Small tables with named rows and columns. After each table, cells are looked up by row and column.

Table betaped
|  | sunun | tumu | silorav | remegef | lese | palusiv | potepe | nupozuf | vegufo |
|---|---|---|---|---|---|---|---|---|---|
| lapi | 195 | 193 | 214 | 181 | 131 | 164 | 116 | 183 | 152 |
| toruvuk | 75 | 63 | 62 | 88 | 135 | 97 | 154 | 84 | 112 |
| buluro | 146 | 110 | 104 | 57 | 177 | 144 | 157 | 126 | 150 |

What is the potepe of lapi in betaped?
116
What is the vegufo of buluro in betaped?
150
What is the palusiv of buluro in betaped?
144
What is the vegufo of lapi in betaped?
152
What is the potepe of toruvuk in betaped?
154
What is the remegef of lapi in betaped?
181
What is the remegef of buluro in betaped?
57
What is the lese of buluro in betaped?
177
What is the nupozuf of buluro in betaped?
126
What is the sunun of buluro in betaped?
146
What is the potepe of buluro in betaped?
157
What is the vegufo of toruvuk in betaped?
112
What is the lese of lapi in betaped?
131
What is the nupozuf of toruvuk in betaped?
84
What is the tumu of lapi in betaped?
193
What is the tumu of buluro in betaped?
110
What is the palusiv of toruvuk in betaped?
97
What is the sunun of lapi in betaped?
195
What is the lese of toruvuk in betaped?
135

Table vopiza
         takot  kul
vik        406  576
fasu       578  584
tudeza     624  603
ful        771  574
gedupi     524  648
toze       599  511
zotole     637  607
vom        644  610
nit        587  627
tibu       567  590
fisuvim    583  194
netida     613  628

What is the takot of zotole in vopiza? 637
What is the takot of netida in vopiza? 613
What is the takot of nit in vopiza? 587
What is the takot of tudeza in vopiza? 624
What is the takot of vik in vopiza? 406
What is the kul of vom in vopiza? 610
What is the takot of vom in vopiza? 644
What is the takot of gedupi in vopiza? 524

suf:
|  | sivod | gunub | suvam | mutupu | ped | domugum | rame | fenepab | valevi | sabuzeg |
|---|---|---|---|---|---|---|---|---|---|---|
| lik | -0.706 | 1.332 | -0.639 | 2.488 | -4.126 | 3.192 | 5.200 | -0.456 | -0.701 | 1.438 |
| mome | 2.248 | 0.171 | 1.271 | 2.488 | 4.479 | 5.899 | 0.024 | 1.073 | 0.314 | -1.132 |
| zube | -7.105 | -1.572 | -1.458 | 0.873 | 0.607 | 0.485 | -1.270 | 0.690 | -0.701 | 1.438 |
| ruk | 4.217 | -4.477 | 1.816 | -1.067 | 1.467 | -1.883 | 0.887 | -1.603 | -0.024 | -1.989 |
| lupup | 2.248 | -1.282 | -3.094 | -3.652 | 1.467 | 4.207 | -2.564 | -0.074 | 1.328 | -1.989 |
| tuzapi | -2.182 | 1.623 | -1.185 | 1.196 | -2.405 | -1.207 | 3.906 | 3.366 | 3.356 | -3.274 |
| muru | 1.756 | 0.752 | 0.452 | -0.097 | -2.405 | 2.854 | -3.427 | 5.277 | -0.024 | -1.132 |
| reb | 3.232 | -2.444 | 3.999 | 3.135 | 2.758 | -1.545 | -2.564 | 1.455 | -0.024 | 2.723 |
| setu | 3.725 | -2.734 | 0.452 | -0.420 | 4.049 | 1.162 | 1.749 | -0.839 | 2.004 | -4.131 |
| nudo | -2.182 | 1.623 | 0.725 | 1.519 | -4.126 | 0.823 | -2.133 | 2.219 | -3.067 | 3.579 |
| peduv | -1.690 | 1.623 | 0.452 | -3.652 | 2.758 | -1.207 | -4.721 | -0.839 | -2.053 | 1.009 |
| duvu | 3.725 | -2.153 | -2.003 | -0.097 | -0.254 | 2.177 | -2.995 | 3.748 | 3.694 | 1.009 |
| bok | -1.198 | -0.410 | -0.912 | -1.390 | -1.115 | 1.162 | -2.133 | -3.132 | -3.067 | 5.293 |
| kila | 2.740 | -1.572 | 1.543 | 1.842 | 0.176 | 0.823 | 0.455 | 4.895 | 3.356 | -3.702 |

domugum of kila: 0.823
suvam of bok: -0.912
mutupu of tuzapi: 1.196
domugum of peduv: -1.207
suvam of lupup: -3.094
gunub of zube: -1.572
sivod of ruk: 4.217
sivod of kila: 2.740
rame of reb: -2.564
fenepab of reb: 1.455
rame of lik: 5.200
domugum of zube: 0.485
fenepab of duvu: 3.748
ped of mome: 4.479
gunub of lik: 1.332
gunub of ruk: -4.477
ped of tuzapi: -2.405
gunub of nudo: 1.623
sabuzeg of tuzapi: -3.274
gunub of kila: -1.572
Row with the largest valevi: duvu

